Here is a tiny trained network, its code and every weight. The questions are about switching its units off for an input and a target symbol, where a switched-off unit gives its printed mean instead of its output.

import numpy as np


def w(rows, s, z=0):
    codes = np.array(rows[::2]) - 128.0
    scale = np.full(codes.shape[1], s)
    scale[-1] = z or s
    return codes * scale


def norm(h):
    return h / np.sqrt((h * h).mean(-1, keepdims=True) + 1e-5)


def f(y):
    return np.maximum(y, 0)


def softmax(a):
    e = np.exp(a - a.max(-1, keepdims=True))
    return e / e.sum(-1, keepdims=True)


def log_softmax(a):
    a = a - a.max(-1, keepdims=True)
    return a - np.log(np.exp(a).sum(-1, keepdims=True))


def net(x, mask):
    ids = ['αβδεζηθλμξπστψ'.index(c) for c in x.split()]
    T = len(ids)
    res = E[ids] + P[:T]
    r = norm(res)
    for j in range(3):
        rows = slice(2 * j, 2 * j + 2)
        q, k, v = (r @ M[0][rows].T for M in (Q, K, V))
        z = softmax(np.where(np.tri(T) > 0, q @ k.T / 2**0.5, -1e9)) @ v
        o = O[0][rows]
        res = res + np.where(mask[j], z, o[:, -1]) @ o[:, :-1]
    y = f(norm(res) @ A[0][:, :-1].T + A[0][:, -1])
    res = res + np.where(mask[3:7], y, B[0][:, -1]) @ B[0][:, :-1]
    return log_softmax(norm(res)[-1] @ U[:, :-1].T + U[:, -1])


Q, K, V, O, A, B = {}, {}, {}, {}, {}, {}
E = w([
[158,41,149],'α',
[84,140,203],'β',
[123,131,62],'δ',
[91,215,66],'ε',
[113,106,102],'ζ',
[129,131,132],'η',
[74,103,72],'θ',
[145,143,14],'λ',
[92,185,138],'μ',
[123,167,251],'ξ',
[85,166,153],'π',
[110,121,117],'σ',
[50,93,157],'τ',
[94,115,119],'ψ',
],0.026)
P = w([
[2,138,52],'0',
[91,132,62],'1',
[33,139,66],'2',
[32,140,75],'3',
[39,143,80],'4',
[53,146,78],'5',
[56,145,81],'6',
[60,139,69],'7',
[82,144,79],'8',
[69,144,82],'9',
[78,146,76],'10',
[68,142,73],'11',
],0.0059)
Q[0] = w([
[62,61,144],'head 1',
[114,202,33],'head 1',
[250,78,3],'head 2',
[102,1,145],'head 2',
[159,138,113],'head 3',
[94,52,234],'head 3',
],0.02)
K[0] = w([
[67,86,95],'head 1',
[172,77,144],'head 1',
[224,73,255],'head 2',
[108,207,141],'head 2',
[196,161,126],'head 3',
[120,151,195],'head 3',
],0.023)
V[0] = w([
[129,156,111],'head 1',
[85,253,125],'head 1',
[128,186,119],'head 2',
[100,151,149],'head 2',
[117,68,206],'head 3',
[187,87,170],'head 3',
],0.012)
O[0] = w([
[166,129,119,136],'head 1',
[239,146,157,139],'head 1',
[195,112,79,149],'head 2',
[216,105,103,145],'head 2',
[255,124,141,27],'head 3',
[236,147,104,1],'head 3',
],0.0091,0.0087)
A[0] = w([
[107,178,191,144],'neuron 1',
[131,4,185,251],'neuron 2',
[78,82,123,80],'neuron 3',
[133,171,96,1],'neuron 4',
],0.027,0.0032)
B[0] = w([
[193,125,67,185],'neuron 1',
[4,209,242,175],'neuron 2',
[218,89,143,254],'neuron 3',
[107,174,140,142],'neuron 4',
],0.021,0.013)
U = w([
[49,141,154,254],'α',
[137,189,148,143],'β',
[2,99,110,90],'δ',
[122,51,120,74],'ε',
[164,84,170,64],'ζ',
[196,184,152,76],'η',
[162,182,72,153],'θ',
[87,192,84,164],'λ',
[97,153,51,47],'μ',
[197,112,140,177],'ξ',
[127,87,69,188],'π',
[205,153,82,25],'σ',
[130,98,178,101],'τ',
[103,88,171,120],'ψ',
],0.019,0.0072)

Each question gives the input, a string of symbols that net reads in full, and the target symbol t.
The units are the heads (2 rows each of Q, K, V and O) and the neurons (one row each of A and B). Each row of codes is followed by its name. A weight is (code - 128) times the scale printed after its matrix; where a second scale follows, it is the last column's (O, A, B and U).
mask holds one flag per unit, heads first, then neurons. A switched-off unit (its flag False) gives its mean, the last column of its rows in O or B, instead of its output. The means were averaged over made-up inputs and are rounded, as every weight is.
A unit's drop is (log p(t) with every unit on - log p(t) with that unit switched off) / (log p(t) with every unit on - log p(t) with every unit switched off).
The circuit of an input: a set's keep is (log p(t) with only the set's units on - log p(t) with every unit switched off) / (log p(t) with every unit on - log p(t) with every unit switched off). Starting from all 7 units, units are removed one at a time, each time the one whose removal leaves the highest keep (on an exact tie, the one counted first), for as long as the keep stays at least 0.8.
units of the circuit, in order: the units of the circuit, biggest drop first
unit that matters most: the unit with the biggest drop
k most important neurons: the k neurons with the biggest drops, biggest first
which heads matter: for each layer, one digit per head in row order, 1 if its drop is at least 0.15 and else 0, layers parted by /
drop of u: that unit's drop, to one decimal
input μ η ε α η α ξ, target η: units of the circuit, in order : (neuron 3; neuron 1)
input λ μ θ μ δ β, target β: 3 most important neurons : (neuron 2; neuron 1; neuron 3)
input ξ π η, target ξ: unit that matters most : head 1
input π α δ τ δ ε η π, target π: 2 most important neurons : (neuron 2; neuron 1)
input δ θ δ δ η μ, target θ: 2 most important neurons : (neuron 1; neuron 2)
input α ζ δ, target δ: which heads matter : 110
input α λ θ ε δ η μ, target δ: drop of head 1 : 2.1
input δ δ η α σ ε δ δ σ, target δ: drop of head 1 : 1.8
input σ α α π η δ δ σ, target δ: drop of head 3 : -0.1
input α η δ ε μ λ μ τ δ ψ η δ, target δ: drop of neuron 1 : 0.1
input μ θ μ μ β, target β: which heads matter : 000
input ε δ η, target ξ: which heads matter : 000
